Here is a tiny trained network, its code and every weight. The questions are about switching its units off for an input and a class, where a switched-off unit gives its printed mean instead of its output.

import numpy as np


def w(rows, s, z=0):
    codes = np.array(rows[::2]) - 128.0
    scale = np.full(codes.shape[1], s)
    scale[-1] = z or s
    return codes * scale


def f(y):
    return y / 2 * (1 + np.tanh(0.7978845608 * (y + 0.044715 * y**3)))


def log_softmax(a):
    a = a - a.max(-1, keepdims=True)
    return a - np.log(np.exp(a).sum(-1, keepdims=True))


def net(x, mask):
    res = np.array(x, float).reshape(1, 4) / 4 @ E
    y = f(res @ A[0][:, :-1].T + A[0][:, -1])
    res = res + np.where(mask, y, B[0][:, -1]) @ B[0][:, :-1]
    return log_softmax(res[-1] @ U[:, :-1].T + U[:, -1])


A, B = {}, {}
E = w([
[96,218,250,101,215,176,212,48],'x0',
[152,98,141,116,157,135,157,141],'x1',
[134,108,117,128,147,145,136,113],'x2',
[213,224,2,46,202,27,109,116],'x3',
],0.0098)
A[0] = w([
[154,11,99,141,58,89,69,179,29],'N0',
[80,66,179,175,68,215,140,147,136],'N1',
[141,115,104,160,104,131,107,162,7],'N2',
[47,70,217,191,73,144,148,147,147],'N3',
[130,155,173,183,155,120,146,47,77],'N4',
[139,185,62,47,170,80,132,137,170],'N5',
[174,115,105,95,139,123,140,95,79],'N6',
[98,194,226,97,157,145,157,83,63],'N7',
],0.011,0.0016)
B[0] = w([
[64,56,64,174,80,237,149,141,237],'N0',
[255,166,184,45,193,62,95,41,247],'N1',
[70,115,18,160,77,149,124,204,160],'N2',
[168,207,168,67,175,93,97,78,252],'N3',
[126,86,126,179,63,167,94,228,174],'N4',
[155,193,202,121,161,61,134,51,214],'N5',
[79,104,137,95,120,66,112,107,151],'N6',
[91,13,95,184,50,218,219,223,216],'N7',
],0.0085,0.018)
U = w([
[194,159,127,110,163,37,104,50,254],'0',
[81,5,112,184,45,223,126,191,2],'1',
],0.013,0.00097)

Each question gives the input, the list of numbers given to net, and the class t.
The units are the neurons (one row each of A and B). Each row of codes is followed by its name. A weight is (code - 128) times the scale printed after its matrix; where a second scale follows, it is the last column's (A, B and U).
mask holds one flag per neuron, in row order. A switched-off neuron (its flag False) gives its mean, the last column of its row in B, instead of its output. The means were averaged over made-up inputs and are rounded, as every weight is.
A unit's drop is (log p(t) with every unit on - log p(t) with that unit switched off) / (log p(t) with every unit on - log p(t) with every unit switched off).
The circuit of an input: a set's keep is (log p(t) with only the set's units on - log p(t) with every unit switched off) / (log p(t) with every unit on - log p(t) with every unit switched off). Starting from all 8 units, units are removed one at a time, each time the one whose removal leaves the highest keep (on an exact tie, the one counted first), for as long as the keep stays at least 0.8.
units of the circuit, in order: the units of the circuit, biggest drop first
k most important neurons: the k neurons with the biggest drops, biggest first
drop when u is switched off: that unit's drop, to one decimal
input [-7,5,7,6], class 1: 3 most important neurons : [N0 N1 N3]
input [-5,-8,-3,-5], class 0: 3 most important neurons : [N1 N7 N3]
input [6,-3,-3,-7], class 0: 3 most important neurons : [N1 N3 N0]
input [7,-1,-2,-4], class 1: units of the circuit, in order : [N7]
input [4,-2,2,-3], class 1: 2 most important neurons : [N7 N5]
input [6,1,2,-7], class 0: 3 most important neurons : [N1 N3 N0]
input [4,0,1,-5], class 0: 3 most important neurons : [N1 N3 N0]
input [5,-5,3,-7], class 0: drop when N1 is switched off : 2.0
input [8,-6,7,-8], class 0: 2 most important neurons : [N1 N3]
input [-2,5,3,1], class 1: 3 most important neurons : [N1 N3 N5]
